[11.6 -8.1 -67.0 -62.5]
[-19.6 15.3 -63.8 -56.6]
[23.7 -1.3 -45.9 -41.9]
:
[-19.6 15.3 -63.8]
[23.7 -1.3 -45.9]

[-32.6 -53.1 -16.8 44.3]
[37.0 12.7 35.7 -50.0]
[-31.1 -52.0 -12.2 45.3]
[-5.3 -48.1 63.9 1.6]
:
[37.0 12.7 35.7]
[-31.1 -52.0 -12.2]

[-8.9 -28.7 -39.6]
[-1.8 -10.5 -9.0]
[2.9 -66.0 -9.9]
[-8.6 11.0 -25.5]
:
[-1.8 -10.5 -9.0]
[2.9 -66.0 -9.9]

[17.9 37.9 -19.4 7.2]
[12.4 -1.8 2.2 20.8]
[-12.4 54.0 -16.5 -3.3]
:
[12.4 -1.8 2.2]
[-12.4 54.0 -16.5]

[19.6 38.1 37.2 -7.8 -42.1]
[-70.1 23.9 23.5 -4.0 8.1]
[-7.1 69.5 -35.1 8.8 17.9]
:
[-70.1 23.9 23.5]
[-7.1 69.5 -35.1]

[-2.9 0.2 4.4 5.8]
[48.5 5.5 23.0 -16.8]
[14.5 12.6 5.5 68.8]
:
[48.5 5.5 23.0]
[14.5 12.6 5.5]
---
[-12.5 -46.7 7.4 -5.0]
[27.3 -46.5 -42.5 41.3]
[-1.3 56.1 -13.3 2.6]
:
[27.3 -46.5 -42.5]
[-1.3 56.1 -13.3]

[-31.6 54.8 46.7 12.9]
[56.9 -2.9 -61.8 29.4]
[-50.5 -59.4 54.2 -36.7]
:
[56.9 -2.9 -61.8]
[-50.5 -59.4 54.2]

[8.8 50.2 -26.9 -33.8]
[-19.5 -9.0 31.1 -65.8]
[-53.6 8.4 -40.1 38.7]
[-16.4 -18.5 27.0 -28.6]
:
[-19.5 -9.0 31.1]
[-53.6 8.4 -40.1]

[12.5 -0.1 51.4 32.3 63.6]
[-9.0 62.4 4.5 8.0 29.5]
[-4.3 64.8 -17.0 -30.4 -17.2]
:
[-9.0 62.4 4.5]
[-4.3 64.8 -17.0]

[-11.6 -22.8 -47.7 53.1]
[45.9 -25.1 -3.0 -19.3]
[-39.6 -55.8 -23.4 -3.8]
[-11.7 9.2 17.5 -31.9]
:
[45.9 -25.1 -3.0]
[-39.6 -55.8 -23.4]

[28.5 -10.7 3.1 -56.1]
[27.6 -5.9 32.7 9.7]
[-10.3 -2.6 21.6 19.0]
:
[27.6 -5.9 32.7]
[-10.3 -2.6 21.6]
---
[24.2 -19.2 -25.0 0.1 -32.1]
[15.7 0.3 -11.2 6.9 29.0]
[9.3 39.5 35.7 -18.4 30.8]
[29.6 -27.3 -18.2 62.3 -10.9]
[5.5 -38.0 -7.3 -20.9 -38.1]
:
[0.3 -11.2]
[39.5 35.7]

[-3.3 -7.1 15.8 -4.1 0.1]
[-8.5 -16.1 49.2 -30.4 4.6]
[-19.5 -44.4 -35.1 51.9 -31.2]
[-25.3 -56.5 -2.0 34.7 -28.8]
[-23.0 -53.5 -10.1 36.5 -28.8]
:
[-16.1 49.2]
[-44.4 -35.1]

[-10.2 30.9 20.6]
[-21.6 15.0 -3.1]
[-31.2 26.9 53.4]
[63.5 -16.0 21.2]
[20.4 -24.4 11.5]
:
[15.0 -3.1]
[26.9 53.4]

[9.2 2.5 -52.5]
[-52.8 31.7 -25.6]
[31.7 -22.0 -31.8]
:
[31.7 -25.6]
[-22.0 -31.8]

[7.6 7.3 38.6 5.5 30.8]
[-1.6 45.8 -6.3 66.6 13.5]
[-8.1 -9.5 4.7 20.3 10.1]
:
[45.8 -6.3]
[-9.5 4.7]

[0.4 -36.7 -9.9 13.5]
[-56.5 -68.1 -24.8 19.8]
[22.9 -5.8 3.7 29.2]
:
[-68.1 -24.8]
[-5.8 3.7]

[25.9 9.0 26.1 -42.1 0.3]
[-9.7 12.5 32.4 -42.2 12.8]
[54.2 10.5 25.4 -35.2 -31.9]
[-52.4 45.7 67.8 -16.6 -61.1]
:
[12.5 32.4]
[10.5 25.4]
